Rows and roughly how far along a hidden order each lies, from 0 to 12
[ 11  -3  32   7 -10   4   4 -11   3   0 -13  -9   1  -5   4   1 -13 -16
   5   0  30   1  12  -7 -23  -9 -22  31   4  27   3   3  26 -17  27   8
  -1 -14 -12  -9 -26  53 -17  33   5  15 -30  24  45   3  -8 -17   7   7
  17  25 -10   4  23 -11  12  -6  -4  -2   0  21  37  -3 -22   1 -24  26
  -9 -39  18 -27  -5 -33  33   1 -13  12   2 -19  37  -8  48   9 -37  -2
 -36   6  10 -23  19 -24 -11 -15  -6  34   5 -40 -10 -18  -6 -30  25  33
   0  24  55 -19 -13 -37   6 -48 -24 -33 -25  12 -17   6   1   4 -17   2
   9   7  -7  35] -> 8
[ 10  17  32  15  -4  14   7 -14   8  -5 -22  -8  15  -8  10  -1 -12 -15
   9   0  32   7   6 -13 -26 -10 -25  34   2  22  12  -2  26  -8  18   4
 -14 -13 -17  -6 -23  52 -12  30   7  16 -31  27  43   6 -18  -6  11   3
  15  26 -15  -2  25   4  13  -9  -2  -3   2  25  33   5 -22   0 -28  23
 -13 -46  24 -14  -9 -28  36   8  -8  15   2 -24  30 -13  49  12 -23   9
 -25  24   4 -25  23  -9  -7 -21  -2  35  19 -34 -16 -26   0 -22  21  31
 -11  24  52 -21 -14 -35   6 -49 -21 -39 -28  11 -23   6  -8  -1 -26   4
  10  -3  -5  32] -> 8
[ 26  32  16   1 -25  20   7  24  18  38  35  35  14   4 -16  49   7 -17
  30 -18  48   8  30 -10  22  22  32  -6   9 -32 -18 -12  -4 -57   4   0
 -15  12  -3  -3 -19   0 -36  31  33   4 -28   8  -3  25  15 -17 -16  -1
  43  45  -8  15   1  -9  17  23  22 -21  19 -38  20  -4 -30  -4   2   4
   3   7 -10 -10  23 -17  11 -10  12  20  17 -13  23  18  27 -27 -26 -23
 -19 -50   8   4  19 -17   4  -3 -17  29 -16 -58   4  -3  11  -1  14   7
   1  37  48   3 -11 -38  -2  -5 -19 -56 -41   5 -18  12  80 -35  19  -6
  16   2  -5  16] -> 0
[ 25  67  -5   8  12  19   1   8  20 -68 -19   2   3  12  -3  -9 -11   7
 -21  -3  23  49  16 -19 -14  -4 -13  12 -13  21   1 -38  13   0  13   7
  30   3  -4  -7 -32  50 -15   5  52  -5 -36   3  44  11 -17 -53  10 -18
  12   3   2 -21  16 -22  -8 -30  31  -5   5   8  35  32  -8 -12 -16  13
  -2 -48  32 -38 -13  -3  29  -8  -6 -11 -11 -23 -18 -28 -10  17  19   9
 -46  23 -28 -21  14   7  -5  -3  10  32 -10 -62  65  -8  -9 -18   4   1
  41  29  25 -21   6 -19 -16 -31 -23 -38 -25   0 -32  31 -46  -3   4  -8
  21   2   9  17] -> 10
[ 20  -6   9  27   0  39  11  -7  24 -38 -32  -8   8  -2  31  22   4 -16
 -21  -1  26  30  16   1 -11  -9  -6  55  -6  24  22 -36  32  23  11  -9
   4  15 -17 -22 -13  62  -9  36  20  35 -27  32  56   6 -41 -27  26  -6
   9  29 -21  -7  31  -6   8 -38  13 -18  23   1  29  10 -20   0  15  11
 -14 -41  28  23 -17 -21  36  -1  -8  14  33 -30  23 -43  33  12 -15  18
  13  22  -4 -32   6   1  -1 -11   7  27  17 -37  19 -18  11 -33  29  12
  10   3  45 -30  -7  -2 -14 -59  -9   4 -24   4   6  22 -25 -21 -20  10
  -8 -10  -2  21] -> 11
[ 20  10  24   5 -13  22   3   0  17  17   1  16  13   7   0  38  -2 -21
  38 -17  44   9  19  -2   4  21   5  11   7  -5  -6 -37  -6 -55  13  -7
 -18  -2 -12 -18 -19  42 -26  69  15  15 -34  29  40  27 -18   6   0  -3
  36  72 -25  16   3  -7  21   1  14 -17  32  -6  25   2 -26   0  -5  52
   0 -10  -8  18   2 -30  25  -1  28  31  22 -21  35  -5  44  -3 -42 -13
 -32 -14  -2  14  22 -13   9  -7  -3  37 -16 -62 -27  -2   8  -9  24  22
  -5  38  47 -12 -16 -25   0 -29 -25 -43 -41   9 -10   3  63 -24 -10 -12
   8   9 -12  11] -> 3
[ 19  26  25   9   2  18  17 -12   0 -12 -30  -5   1 -15   6  15   5 -15
 -15  13  31  -5  11  -7 -35 -25 -28  33  -9  20  19  12  34  26   2 -12
   5  -7 -23   2 -15  43   0  13  22  14 -38  27  32 -24  -5 -16  13  -3
  -2   3 -19 -12  31  17  13 -13   7  13 -16  21  29   4 -15   8 -14 -23
 -21 -44  31 -13 -17 -17  37   8 -31  -3  10 -24  24 -19  37  16 -10  25
   5  39   3 -52  24  -6 -15 -20 -11  27  53  -3 -10 -45  19 -43  28  18
 -17  -3  67 -19 -13 -31   8 -49 -15 -36 -14  14  -9   6 -16   5 -25  10
  -1 -27  -3  48] -> 12
[ -1  16  23  -8 -27   3  -3   9 -14  41  14  -4   1   9  -6  36  -4 -24
  16  -2  29   6  19  -5 -12   2  -4 -12  17  -3  -9  19   7 -54  17  30
  -7 -12   2   5 -44  35 -39  25   3   7 -26   1  12  -5  12 -47 -11  -8
  28   6  -5  18  18 -50  -9  28  18  -6 -18  -6  29 -24 -23  -9 -25  15
  -2 -16  -6 -53   7 -33  10 -12 -20  14 -16  -9  49   5  19 -26 -45 -33
 -27 -38  20  -5  15 -37 -19  -7 -27  41 -30 -31  -9  -7   5  -2  36  20
  -6  29  75   4  -3 -58  14  -7 -28 -50 -24  25 -28   6  60  20  18 -11
   9  31 -15  37] -> 4
[ 22  19  24   0  -5  13   2  -4  17  -5  -3  10   8   7  -2  13  -9 -13
  31 -15  40  12  17  -8  -3  15  -1  17   1   9 -10 -37  -3 -47  22  -6
  -3  -7 -10 -18 -17  47 -21  59  20   9 -35  27  52  24 -19   7   1   0
  30  66 -21   8   5  -3  20  -8   6 -11  24   6  30  12 -19   1 -12  49
  -1 -22  -1   4   2 -25  31   1  24  22  16 -19  31  -9  43  10 -35 -10
 -50  -3  -6  10  22 -17   9  -7   5  34 -14 -66 -11  -4  -4 -14  13  24
   8  41  34 -17 -15 -20   0 -33 -26 -42 -38   9 -12   5  27 -23 -17 -11
  14   4  -8  10] -> 4
[ 14  16  32   9  -5   7   5 -12   7  -7 -16  -7   7  -5   4  -5 -15 -13
   6  -1  31   7  10 -15 -25 -10 -24  27   1  27   4  -1  25 -13  24   7
  -3 -14 -13  -7 -25  56 -15  31  13  11 -35  24  48   6 -11 -13   8   5
  15  24 -11  -2  24  -6  12  -8  -3  -1   0  25  38   5 -20   0 -29  24
  -9 -44  20 -26  -7 -28  34   5 -10  11  -1 -22  28 -11  43  14 -25   4
 -36  17   2 -24  23 -16  -7 -16  -1  36  10 -43  -5 -21  -7 -31  20  32
   0  26  48 -21 -13 -35   5 -48 -24 -41 -27  11 -24   8 -12  -1 -20   3
  14   1  -4  32] -> 8
[ 32  19  14  -9   3  21   3   3  25 -13   1  13  14  14   0  18   0 -12
  41 -19  51  17  19  -4   9  27  15  19  -3  -4  -9 -56 -18 -40  22 -20
   2  -3 -11 -24  -2  39 -16  75  27   7 -37  30  50  29 -33  24   2  -2
  29  87 -29  10  -8   9  26 -17  15 -24  35   2  24  23 -14   4   1  52
  -6 -11  -8  28   7 -15  32   5  43  18  32 -16  20  -4  48  13 -33 -12
 -49   9 -10  26  20 -12  20  -4  13  16 -17 -79  -8  -1   1  -2   0  15
  15  38  12 -14 -15  -6  -4 -25 -19 -27 -36   6   3   3  33 -42 -23 -19
  15  -8  -9 -12] -> 3
